Here is a tiny trained network, its code and every weight. The questions are about switching its units off for an input and a class, where a switched-off unit gives its printed mean instead of its output.

import numpy as np


def w(rows, s, z=0):
    codes = np.array(rows[::2]) - 128.0
    scale = np.full(codes.shape[1], s)
    scale[-1] = z or s
    return codes * scale


def norm(h):
    return h / np.sqrt((h * h).mean(-1, keepdims=True) + 1e-5)


def f(y):
    return np.maximum(y, 0)


def log_softmax(a):
    a = a - a.max(-1, keepdims=True)
    return a - np.log(np.exp(a).sum(-1, keepdims=True))


def net(x, mask):
    res = np.array(x, float).reshape(1, 2) / 4 @ E
    u = 0
    for l in range(2):
        y = f(norm(res) @ A[l][:, :-1].T + A[l][:, -1])
        res = res + np.where(mask[u : u + 12], y, B[l][:, -1]) @ B[l][:, :-1]
        u += 12
    return log_softmax(norm(res)[-1] @ U[:, :-1].T + U[:, -1])


A, B = {}, {}
E = w([
[108,242,197,2,187],'x0',
[40,181,26,122,62],'x1',
],0.0069)
A[0] = w([
[49,113,140,254,41,131],'L0N0',
[103,130,142,85,125,4],'L0N1',
[153,138,135,98,129,52],'L0N2',
[158,177,118,55,137,76],'L0N3',
[235,99,197,178,216,179],'L0N4',
[54,139,111,45,85,119],'L0N5',
[152,119,124,107,102,98],'L0N6',
[19,94,23,96,121,131],'L0N7',
[183,67,112,117,119,169],'L0N8',
[69,179,130,166,108,151],'L0N9',
[67,73,135,207,52,170],'L0N10',
[136,185,154,95,148,97],'L0N11',
],0.0094,0.003)
B[0] = w([
[142,83,142,92,150,207],'L0N0',
[109,99,181,151,178,138],'L0N1',
[108,136,112,139,173,139],'L0N2',
[101,56,118,119,114,174],'L0N3',
[146,210,102,135,116,255],'L0N4',
[146,134,177,155,160,189],'L0N5',
[99,96,124,124,163,128],'L0N6',
[161,157,157,182,142,209],'L0N7',
[93,142,122,58,120,176],'L0N8',
[211,120,205,127,173,168],'L0N9',
[154,145,119,114,141,204],'L0N10',
[70,2,76,179,116,176],'L0N11',
],0.007,0.0093)
A[1] = w([
[72,99,75,223,127,5],'L1N0',
[207,62,160,130,100,221],'L1N1',
[161,113,102,181,78,140],'L1N2',
[172,165,121,254,123,107],'L1N3',
[183,202,111,151,154,181],'L1N4',
[187,153,198,170,191,243],'L1N5',
[107,139,134,205,154,184],'L1N6',
[141,196,54,87,72,93],'L1N7',
[177,102,113,165,84,25],'L1N8',
[213,98,119,169,12,137],'L1N9',
[127,87,48,144,77,56],'L1N10',
[178,73,60,180,181,238],'L1N11',
],0.0088,0.002)
B[1] = w([
[155,145,148,212,105,148],'L1N0',
[81,153,56,200,187,193],'L1N1',
[93,158,172,17,133,165],'L1N2',
[141,186,114,81,161,205],'L1N3',
[179,174,153,179,97,219],'L1N4',
[97,101,116,107,82,254],'L1N5',
[234,174,60,115,108,164],'L1N6',
[69,2,105,178,221,152],'L1N7',
[115,104,176,76,93,160],'L1N8',
[92,72,198,16,51,188],'L1N9',
[131,135,171,57,182,157],'L1N10',
[104,149,129,224,176,207],'L1N11',
],0.0076,0.0091)
U = w([
[15,74,250,53,167,198],'0',
[199,253,216,117,124,175],'1',
[147,131,134,242,196,200],'2',
[155,83,142,110,77,22],'3',
[145,81,159,149,37,47],'4',
[111,129,71,82,61,11],'5',
[119,95,40,92,75,3],'6',
[82,120,121,136,74,37],'7',
],0.013,0.0063)

Each question gives the input, the list of numbers given to net, and the class t.
The units are the neurons (one row each of A and B). Each row of codes is followed by its name. A weight is (code - 128) times the scale printed after its matrix; where a second scale follows, it is the last column's (A, B and U).
mask holds one flag per neuron, layer by layer. A switched-off neuron (its flag False) gives its mean, the last column of its row in B, instead of its output. The means were averaged over made-up inputs and are rounded, as every weight is.
A unit's drop is (log p(t) with every unit on - log p(t) with that unit switched off) / (log p(t) with every unit on - log p(t) with every unit switched off).
The circuit of an input: a set's keep is (log p(t) with only the set's units on - log p(t) with every unit switched off) / (log p(t) with every unit on - log p(t) with every unit switched off). Starting from the 12 units with the biggest drops (on a tie, the unit counted first), units are removed one at a time, each time the one whose removal leaves the highest keep (on an exact tie, the one counted first), for as long as the keep stays at least 0.8.
circuit, biggest first: the units of the circuit, biggest drop first
unit that matters most: the unit with the biggest drop
k most important neurons: the k neurons with the biggest drops, biggest first
top k neurons in layer l: the k neurons of layer l with the biggest drops, biggest first
drop of u: that unit's drop, to one decimal
input [8,8], class 0: unit that matters most -> L0N4
input [3,1], class 2: 2 most important neurons -> [L0N11 L1N9]
input [-8,3], class 0: circuit, biggest first -> [L1N9 L1N2 L1N10]
input [8,7], class 0: 2 most important neurons -> [L0N4 L0N3]
input [-7,-8], class 1: top 3 neurons in layer 1 -> [L1N7 L1N3 L1N9]
input [4,-1], class 0: top 3 neurons in layer 1 -> [L1N4 L1N1 L1N11]
input [-4,5], class 1: 2 most important neurons -> [L0N7 L0N3]
input [1,3], class 2: 2 most important neurons -> [L0N4 L1N9]
input [4,0], class 0: 4 most important neurons -> [L0N7 L1N4 L1N1 L1N11]
input [-3,-5], class 1: 2 most important neurons -> [L0N4 L1N4]
input [1,-3], class 2: 3 most important neurons -> [L1N7 L0N7 L0N5]
input [-6,-7], class 1: top 4 neurons in layer 0 -> [L0N4 L0N11 L0N3 L0N10]
input [0,0], class 2: top 3 neurons in layer 1 -> [L1N7 L1N9 L1N4]
input [-4,7], class 1: unit that matters most -> L0N7
input [-3,5], class 1: top 2 neurons in layer 0 -> [L0N7 L0N11]
input [0,-2], class 2: 2 most important neurons -> [L1N7 L0N7]
input [3,3], class 2: top 2 neurons in layer 1 -> [L1N9 L1N6]
input [-3,-8], class 1: drop of L0N4 -> 3.1
input [2,2], class 2: drop of L0N4 -> 0.2
input [4,1], class 0: top neuron in layer 0 -> [L0N7]
